Here is a tiny trained network, its code and every weight. The questions are about switching its units off for an input and a class, where a switched-off unit gives its printed mean instead of its output.

import numpy as np


def w(rows, s, z=0):
    codes = np.array(rows[::2]) - 128.0
    scale = np.full(codes.shape[1], s)
    scale[-1] = z or s
    return codes * scale


def norm(h):
    return h / np.sqrt((h * h).mean(-1, keepdims=True) + 1e-5)


def f(y):
    return y / 2 * (1 + np.tanh(0.7978845608 * (y + 0.044715 * y**3)))


def log_softmax(a):
    a = a - a.max(-1, keepdims=True)
    return a - np.log(np.exp(a).sum(-1, keepdims=True))


def net(x, mask):
    res = np.array(x, float).reshape(1, 6) / 4 @ E
    u = 0
    for l in range(3):
        y = f(norm(res) @ A[l][:, :-1].T + A[l][:, -1])
        res = res + np.where(mask[u : u + 7], y, B[l][:, -1]) @ B[l][:, :-1]
        u += 7
    return log_softmax(norm(res)[-1] @ U[:, :-1].T + U[:, -1])


A, B = {}, {}
E = w([
[148,164,110,151,206,143,173],'x0',
[128,133,42,52,98,166,68],'x1',
[153,120,173,127,88,95,95],'x2',
[173,185,92,131,170,159,117],'x3',
[97,58,142,155,172,108,136],'x4',
[81,174,126,118,146,125,253],'x5',
],0.0064)
A[0] = w([
[198,154,2,101,112,174,157,29],'L0N0',
[107,39,159,115,149,147,119,4],'L0N1',
[157,47,196,140,132,89,116,47],'L0N2',
[137,161,114,116,102,200,117,139],'L0N3',
[91,134,86,120,174,161,55,49],'L0N4',
[75,131,186,101,127,138,148,39],'L0N5',
[172,111,101,137,123,143,37,7],'L0N6',
],0.0085,0.0029)
B[0] = w([
[58,125,48,85,160,175,81,255],'L0N0',
[35,86,115,153,140,2,174,158],'L0N1',
[74,117,105,92,132,195,135,206],'L0N2',
[53,164,110,10,116,70,185,186],'L0N3',
[106,187,119,124,78,160,127,183],'L0N4',
[200,155,106,127,92,39,51,143],'L0N5',
[247,111,96,250,56,132,62,202],'L0N6',
],0.0066,0.0037)
A[1] = w([
[124,144,198,142,122,184,172,126],'L1N0',
[140,171,152,87,111,122,145,82],'L1N1',
[179,173,166,153,208,133,193,64],'L1N2',
[132,104,118,103,1,159,109,154],'L1N3',
[74,44,116,156,172,88,133,5],'L1N4',
[102,95,250,84,107,115,108,33],'L1N5',
[72,31,155,139,164,47,149,110],'L1N6',
],0.0091,0.0027)
B[1] = w([
[194,137,118,145,155,92,155,165],'L1N0',
[73,76,205,166,123,129,139,140],'L1N1',
[158,39,122,105,254,136,165,216],'L1N2',
[195,158,168,185,187,92,155,253],'L1N3',
[94,79,88,137,48,98,93,188],'L1N4',
[51,144,76,80,100,92,167,182],'L1N5',
[58,50,90,191,103,165,51,248],'L1N6',
],0.0091,0.005)
A[2] = w([
[96,148,245,127,79,42,189,91],'L2N0',
[106,176,173,156,85,27,175,127],'L2N1',
[106,202,194,147,113,107,141,2],'L2N2',
[82,157,255,125,120,91,95,118],'L2N3',
[224,168,80,189,135,57,11,64],'L2N4',
[139,112,145,152,171,145,153,14],'L2N5',
[180,150,108,192,122,180,16,157],'L2N6',
],0.0081,0.0034)
B[2] = w([
[190,90,65,95,76,117,129,181],'L2N0',
[195,174,64,135,103,119,145,177],'L2N1',
[161,91,97,150,104,88,172,118],'L2N2',
[144,161,103,110,126,114,203,142],'L2N3',
[131,153,205,198,119,182,139,254],'L2N4',
[153,76,126,132,175,51,247,128],'L2N5',
[131,148,254,81,89,109,152,254],'L2N6',
],0.0091,0.0047)
U = w([
[39,207,17,55,148,196,109,115],'0',
[182,193,255,215,39,160,87,190],'1',
[211,153,18,148,37,50,230,1],'2',
[138,66,104,176,252,103,229,141],'3',
[27,36,66,214,23,82,76,238],'4',
],0.0083,0.0029)

Each question gives the input, the list of numbers given to net, and the class t.
The units are the neurons (one row each of A and B). Each row of codes is followed by its name. A weight is (code - 128) times the scale printed after its matrix; where a second scale follows, it is the last column's (A, B and U).
mask holds one flag per neuron, layer by layer. A switched-off neuron (its flag False) gives its mean, the last column of its row in B, instead of its output. The means were averaged over made-up inputs and are rounded, as every weight is.
A unit's drop is (log p(t) with every unit on - log p(t) with that unit switched off) / (log p(t) with every unit on - log p(t) with every unit switched off).
The circuit of an input: a set's keep is (log p(t) with only the set's units on - log p(t) with every unit switched off) / (log p(t) with every unit on - log p(t) with every unit switched off). Starting from the 12 units with the biggest drops (on a tie, the unit counted first), units are removed one at a time, each time the one whose removal leaves the highest keep (on an exact tie, the one counted first), for as long as the keep stays at least 0.8.
units of the circuit, in order: the units of the circuit, biggest drop first
top k neurons: the k neurons with the biggest drops, biggest first
k most important neurons of layer l: the k neurons of layer l with the biggest drops, biggest first
drop when u is switched off: that unit's drop, to one decimal
input [-8,-8,6,8,7,6], class 4: top 2 neurons	L1N6, L1N3
input [-4,4,-8,-1,2,0], class 0: top 2 neurons	L1N6, L0N4
input [-8,-8,-2,5,-8,5], class 2: units of the circuit, in order	L2N0
input [-7,2,-1,-7,-1,8], class 2: units of the circuit, in order	L1N3, L2N1
input [8,7,-6,6,6,-8], class 1: units of the circuit, in order	L0N6, L2N6
input [-7,3,-3,-4,5,-8], class 1: top 2 neurons	L0N6, L1N3
input [-6,-3,-1,5,-2,4], class 2: 2 most important neurons of layer 0	L0N5, L0N3
input [7,3,-8,-7,0,-4], class 0: top 2 neurons	L0N4, L1N6
input [-1,-7,6,3,-4,0], class 2: top 2 neurons	L1N6, L1N5
input [7,0,3,-2,6,2], class 4: 2 most important neurons of layer 1	L1N6, L1N4
input [2,-8,0,4,-2,-5], class 3: drop when L1N2 is switched off	0.5
input [-8,3,-5,-3,-4,6], class 2: drop when L1N3 is switched off	0.1
input [3,1,1,8,-1,1], class 0: drop when L0N0 is switched off	0.2
input [7,-5,-2,-6,6,-5], class 4: drop when L2N0 is switched off	0.0
